Below is a small trained network, with its code and all its weights. Each question gives an input and a target symbol and asks what happens when units are switched off, that is, made to give their printed mean instead of their output.

import numpy as np


def w(rows, s, z=0):
    codes = np.array(rows[::2]) - 128.0
    scale = np.full(codes.shape[1], s)
    scale[-1] = z or s
    return codes * scale


def norm(h):
    return h / np.sqrt((h * h).mean(-1, keepdims=True) + 1e-5)


def f(y):
    return np.maximum(y, 0)


def softmax(a):
    e = np.exp(a - a.max(-1, keepdims=True))
    return e / e.sum(-1, keepdims=True)


def log_softmax(a):
    a = a - a.max(-1, keepdims=True)
    return a - np.log(np.exp(a).sum(-1, keepdims=True))


def net(x, mask):
    ids = ['ΔΘΞΩαβγζλμτφψ'.index(c) for c in x.split()]
    T = len(ids)
    res = E[ids] + P[:T]
    u = 0
    for l in range(2):
        r = norm(res)
        for j in range(2):
            rows = slice(2 * j, 2 * j + 2)
            q, k, v = (r @ M[l][rows].T for M in (Q, K, V))
            z = softmax(np.where(np.tri(T) > 0, q @ k.T / 2**0.5, -1e9)) @ v
            o = O[l][rows]
            res = res + np.where(mask[u + j], z, o[:, -1]) @ o[:, :-1]
        u += 2
        y = f(norm(res) @ A[l][:, :-1].T + A[l][:, -1])
        res = res + np.where(mask[u : u + 4], y, B[l][:, -1]) @ B[l][:, :-1]
        u += 4
    return log_softmax(norm(res)[-1] @ U[:, :-1].T + U[:, -1])


Q, K, V, O, A, B = {}, {}, {}, {}, {}, {}
E = w([
[118,140,110,144,159,134,91],'Δ',
[114,144,118,157,156,90,73],'Θ',
[74,65,139,122,124,154,119],'Ξ',
[181,137,62,156,127,114,32],'Ω',
[109,179,116,60,138,170,120],'α',
[130,121,162,134,178,100,87],'β',
[171,8,134,77,159,156,80],'γ',
[26,118,143,124,87,161,131],'ζ',
[131,119,24,223,86,35,155],'λ',
[142,148,90,171,122,170,71],'μ',
[140,105,136,148,169,118,106],'τ',
[142,183,75,134,66,126,38],'φ',
[146,103,145,179,155,102,73],'ψ',
],0.015)
P = w([
[173,125,112,122,83,245,183],'0',
[150,180,181,167,63,82,25],'1',
[93,131,90,180,220,175,48],'2',
[140,164,188,148,74,67,44],'3',
[100,120,88,158,212,167,69],'4',
[136,151,181,135,75,63,65],'5',
[95,121,77,139,203,148,75],'6',
[125,142,181,126,70,62,77],'7',
[101,120,82,123,199,135,92],'8',
[112,131,182,119,67,61,95],'9',
[104,119,87,108,205,128,100],'10',
],0.012)
Q[0] = w([
[168,176,133,170,34,1,116],'L0H1',
[141,172,21,57,117,206,155],'L0H1',
[249,167,94,173,134,52,74],'L0H2',
[184,144,38,105,242,126,23],'L0H2',
],0.008)
K[0] = w([
[254,146,93,145,79,168,222],'L0H1',
[150,121,107,165,162,54,76],'L0H1',
[78,128,55,195,48,165,190],'L0H2',
[56,23,80,155,93,68,148],'L0H2',
],0.0079)
V[0] = w([
[91,148,253,162,138,176,103],'L0H1',
[86,84,64,105,141,123,60],'L0H1',
[114,92,78,167,85,76,183],'L0H2',
[66,100,141,111,114,123,136],'L0H2',
],0.0073)
O[0] = w([
[106,186,2,131,96,63,92,255],'L0H1',
[127,140,164,159,112,188,44,245],'L0H1',
[65,106,95,193,84,147,188,12],'L0H2',
[39,85,105,108,75,130,106,62],'L0H2',
],0.0084,0.0022)
A[0] = w([
[202,174,150,187,63,83,128,145],'L0N1',
[255,169,172,101,91,113,107,114],'L0N2',
[192,49,169,105,122,76,137,1],'L0N3',
[153,188,168,213,126,176,65,217],'L0N4',
],0.0087,0.0048)
B[0] = w([
[199,146,226,121,63,168,12,183],'L0N1',
[71,94,161,179,68,150,187,182],'L0N2',
[96,179,70,113,119,40,45,135],'L0N3',
[62,138,97,105,190,2,134,255],'L0N4',
],0.0071,0.012)
Q[1] = w([
[169,217,221,126,8,95,83],'L1H1',
[185,157,168,87,127,125,97],'L1H1',
[188,128,184,112,65,80,103],'L1H2',
[94,181,77,131,213,120,76],'L1H2',
],0.014)
K[1] = w([
[216,248,168,192,139,142,192],'L1H1',
[228,175,186,72,131,198,135],'L1H1',
[201,137,159,164,81,218,141],'L1H2',
[69,111,142,29,107,146,98],'L1H2',
],0.012)
V[1] = w([
[145,111,146,186,79,42,30],'L1H1',
[11,208,90,183,162,100,189],'L1H1',
[39,232,158,45,137,206,203],'L1H2',
[156,255,94,162,145,70,211],'L1H2',
],0.0094)
O[1] = w([
[232,107,133,72,139,128,134,254],'L1H1',
[145,51,148,147,57,40,160,167],'L1H1',
[130,195,69,9,147,59,205,73],'L1H2',
[218,221,142,164,148,101,187,117],'L1H2',
],0.014,0.0063)
A[1] = w([
[184,198,19,60,219,92,223,98],'L1N1',
[183,100,166,222,230,128,92,238],'L1N2',
[185,92,39,54,22,210,101,13],'L1N3',
[71,174,119,85,212,247,255,2],'L1N4',
],0.0094,0.0048)
B[1] = w([
[187,53,86,210,249,174,137,165],'L1N1',
[86,177,125,89,94,168,201,251],'L1N2',
[39,130,115,202,158,35,145,142],'L1N3',
[155,25,190,164,237,50,107,135],'L1N4',
],0.012)
U = w([
[222,126,148,170,104,212,32,95],'Δ',
[93,35,115,247,28,56,188,109],'Θ',
[210,233,27,182,90,185,154,193],'Ξ',
[182,189,200,26,182,136,93,139],'Ω',
[73,121,120,118,200,251,44,152],'α',
[23,14,118,125,92,132,31,27],'β',
[89,224,42,81,132,29,239,46],'γ',
[52,244,121,179,107,120,42,98],'ζ',
[247,54,221,163,99,110,95,130],'λ',
[195,95,54,97,227,85,151,150],'μ',
[204,220,202,110,61,16,189,2],'τ',
[97,92,38,13,44,26,125,117],'φ',
[64,82,246,159,152,169,227,212],'ψ',
],0.012,0.0049)

Each question gives the input, a string of symbols that net reads in full, and the target symbol t.
The units are the heads (2 rows each of Q, K, V and O) and the neurons (one row each of A and B). Each row of codes is followed by its name. A weight is (code - 128) times the scale printed after its matrix; where a second scale follows, it is the last column's (O, A, B and U).
mask holds one flag per unit, layer by layer, with each layer's heads first. A switched-off unit (its flag False) gives its mean, the last column of its rows in O or B, instead of its output. The means were averaged over made-up inputs and are rounded, as every weight is.
A unit's drop is (log p(t) with every unit on - log p(t) with that unit switched off) / (log p(t) with every unit on - log p(t) with every unit switched off).
The circuit of an input: a set's keep is (log p(t) with only the set's units on - log p(t) with every unit switched off) / (log p(t) with every unit on - log p(t) with every unit switched off). Starting from all 12 units, units are removed one at a time, each time the one whose removal leaves the highest keep (on an exact tie, the one counted first), for as long as the keep stays at least 0.8.
circuit, biggest first: the units of the circuit, biggest drop first
top k neurons: the k neurons with the biggest drops, biggest first
which heads matter: for each layer, one digit per head in row order, 1 if its drop is at least 0.15 and else 0, layers parted by /
input λ μ Θ α μ, target μ: circuit, biggest first -> (L1H2 L1N1)
input τ α Δ Ξ Ω Ξ, target ζ: which heads matter -> 10 / 10
input λ μ τ Θ α τ, target ψ: which heads matter -> 11 / 00
input τ μ τ α, target ζ: circuit, biggest first -> (L1H1 L0H1 L0N4 L0N1)
input Ξ φ τ Ξ α β α, target μ: top 3 neurons -> (L0N4 L1N1 L0N1)
input Ξ Θ τ α τ Θ, target φ: which heads matter -> 00 / 01
input Θ Δ Θ Δ τ μ μ Θ ψ, target λ: which heads matter -> 11 / 11
input τ τ Ω, target Δ: top 2 neurons -> (L0N1 L0N4)
input ψ Θ Θ Θ Θ Θ μ μ Ξ Δ, target Δ: circuit, biggest first -> (L1H2 L1H1)
input Δ τ Ξ ζ α μ Θ Ω Ξ τ, target Θ: circuit, biggest first -> (L0N1 L1H1 L0H2)
input ψ Ω Ξ ζ Ω ψ μ τ α, target μ: which heads matter -> 00 / 00
input τ τ Δ τ Δ Δ τ μ, target ζ: circuit, biggest first -> (L1H1 L0N4 L0H1 L0N1)
input μ μ τ α Ξ μ τ, target β: which heads matter -> 01 / 01
input α Δ τ τ Θ Θ ζ μ μ τ, target γ: circuit, biggest first -> (L1H2)
input Θ α φ τ φ φ γ λ, target λ: top 3 neurons -> (L0N4 L0N1 L0N2)
input ψ ψ ψ Δ τ, target ψ: circuit, biggest first -> (L1N2)
input Ω γ τ Δ, target α: which heads matter -> 10 / 11
input α τ Ξ φ λ τ μ Δ, target γ: which heads matter -> 00 / 11
input μ μ τ Δ, target τ: which heads matter -> 00 / 01
input τ τ Δ α τ β α μ Δ τ, target ζ: which heads matter -> 10 / 10
input Δ τ Δ μ, target Θ: circuit, biggest first -> (L1H1 L0N1 L0N2 L0H2)
input λ Θ τ Ξ Θ Θ μ τ φ, target β: which heads matter -> 10 / 01
input β Θ τ Θ Δ τ ψ, target λ: circuit, biggest first -> (L1H1)
input φ μ Δ τ, target Ω: circuit, biggest first -> (L1H1 L0H1)
input β γ Θ α τ Θ α ψ, target Ξ: top 2 neurons -> (L0N4 L0N2)
input ζ Δ τ Ξ τ τ μ ζ Δ φ, target μ: which heads matter -> 00 / 11
input τ λ Ξ τ Θ, target β: circuit, biggest first -> (L1H2)
input μ τ ζ Ξ τ ψ φ β τ Δ, target τ: circuit, biggest first -> (L0N4 L1H2 L0N2 L0H1)
input τ μ Δ τ Θ μ Ω τ Θ, target τ: which heads matter -> 00 / 11
